Here is a tiny trained network, its code and every weight. The questions are about switching its units off for an input and a class, where a switched-off unit gives its printed mean instead of its output.

import numpy as np


def w(rows, s, z=0):
    codes = np.array(rows[::2]) - 128.0
    scale = np.full(codes.shape[1], s)
    scale[-1] = z or s
    return codes * scale


def f(y):
    return y / 2 * (1 + np.tanh(0.7978845608 * (y + 0.044715 * y**3)))


def log_softmax(a):
    a = a - a.max(-1, keepdims=True)
    return a - np.log(np.exp(a).sum(-1, keepdims=True))


def net(x, mask):
    res = np.array(x, float).reshape(1, 4) / 4 @ E
    y = f(res @ A[0][:, :-1].T + A[0][:, -1])
    res = res + np.where(mask, y, B[0][:, -1]) @ B[0][:, :-1]
    return log_softmax(res[-1] @ U[:, :-1].T + U[:, -1])


A, B = {}, {}
E = w([
[129,128,126],'x0',
[82,204,204],'x1',
[251,175,166],'x2',
[115,19,213],'x3',
],0.011)
A[0] = w([
[185,216,206,230],'n1',
[83,73,227,157],'n2',
[5,151,96,255],'n3',
[53,165,78,242],'n4',
[154,173,40,213],'n5',
[86,2,42,184],'n6',
],0.0093,0.0067)
B[0] = w([
[102,236,166,232],'n1',
[93,99,191,212],'n2',
[77,88,51,247],'n3',
[97,108,18,216],'n4',
[245,164,2,200],'n5',
[191,30,137,240],'n6',
],0.0097,0.011)
U = w([
[161,100,58,67],'0',
[50,169,76,185],'1',
[224,173,109,115],'2',
[124,247,133,75],'3',
[139,41,142,101],'4',
[2,99,179,101],'5',
[228,114,201,255],'6',
[88,179,247,93],'7',
],0.0092,0.0091)

Each question gives the input, the list of numbers given to net, and the class t.
The units are the neurons (one row each of A and B). Each row of codes is followed by its name. A weight is (code - 128) times the scale printed after its matrix; where a second scale follows, it is the last column's (A, B and U).
mask holds one flag per neuron, in row order. A switched-off neuron (its flag False) gives its mean, the last column of its row in B, instead of its output. The means were averaged over made-up inputs and are rounded, as every weight is.
A unit's drop is (log p(t) with every unit on - log p(t) with that unit switched off) / (log p(t) with every unit on - log p(t) with every unit switched off).
The circuit of an input: a set's keep is (log p(t) with only the set's units on - log p(t) with every unit switched off) / (log p(t) with every unit on - log p(t) with every unit switched off). Starting from all 6 units, units are removed one at a time, each time the one whose removal leaves the highest keep (on an exact tie, the one counted first), for as long as the keep stays at least 0.8.
circuit, biggest first: the units of the circuit, biggest drop first
k most important neurons: the k neurons with the biggest drops, biggest first
drop when u is switched off: that unit's drop, to one decimal
input [-3,0,-2,-7], class 0: circuit, biggest first -> n5
input [3,-1,-6,-7], class 0: circuit, biggest first -> n5, n1
input [-6,4,5,1], class 7: circuit, biggest first -> n5, n1
input [-1,1,3,-5], class 3: 3 most important neurons -> n6, n1, n3
input [-4,4,1,-2], class 3: circuit, biggest first -> n1, n6
input [-4,4,8,3], class 7: circuit, biggest first -> n1, n5
input [-3,-2,-3,-6], class 0: circuit, biggest first -> n5, n1
input [-4,-5,1,1], class 6: 2 most important neurons -> n3, n4
input [-7,4,7,-4], class 3: 2 most important neurons -> n1, n6
input [4,-1,-8,1], class 4: 3 most important neurons -> n6, n1, n5
input [-5,4,5,1], class 7: drop when n5 is switched off -> 0.3
input [7,-8,4,2], class 6: drop when n4 is switched off -> 0.5
input [8,3,6,4], class 7: drop when n2 is switched off -> 0.0
input [-5,1,7,-8], class 3: drop when n2 is switched off -> -0.1
input [-7,7,4,-2], class 3: circuit, biggest first -> n1
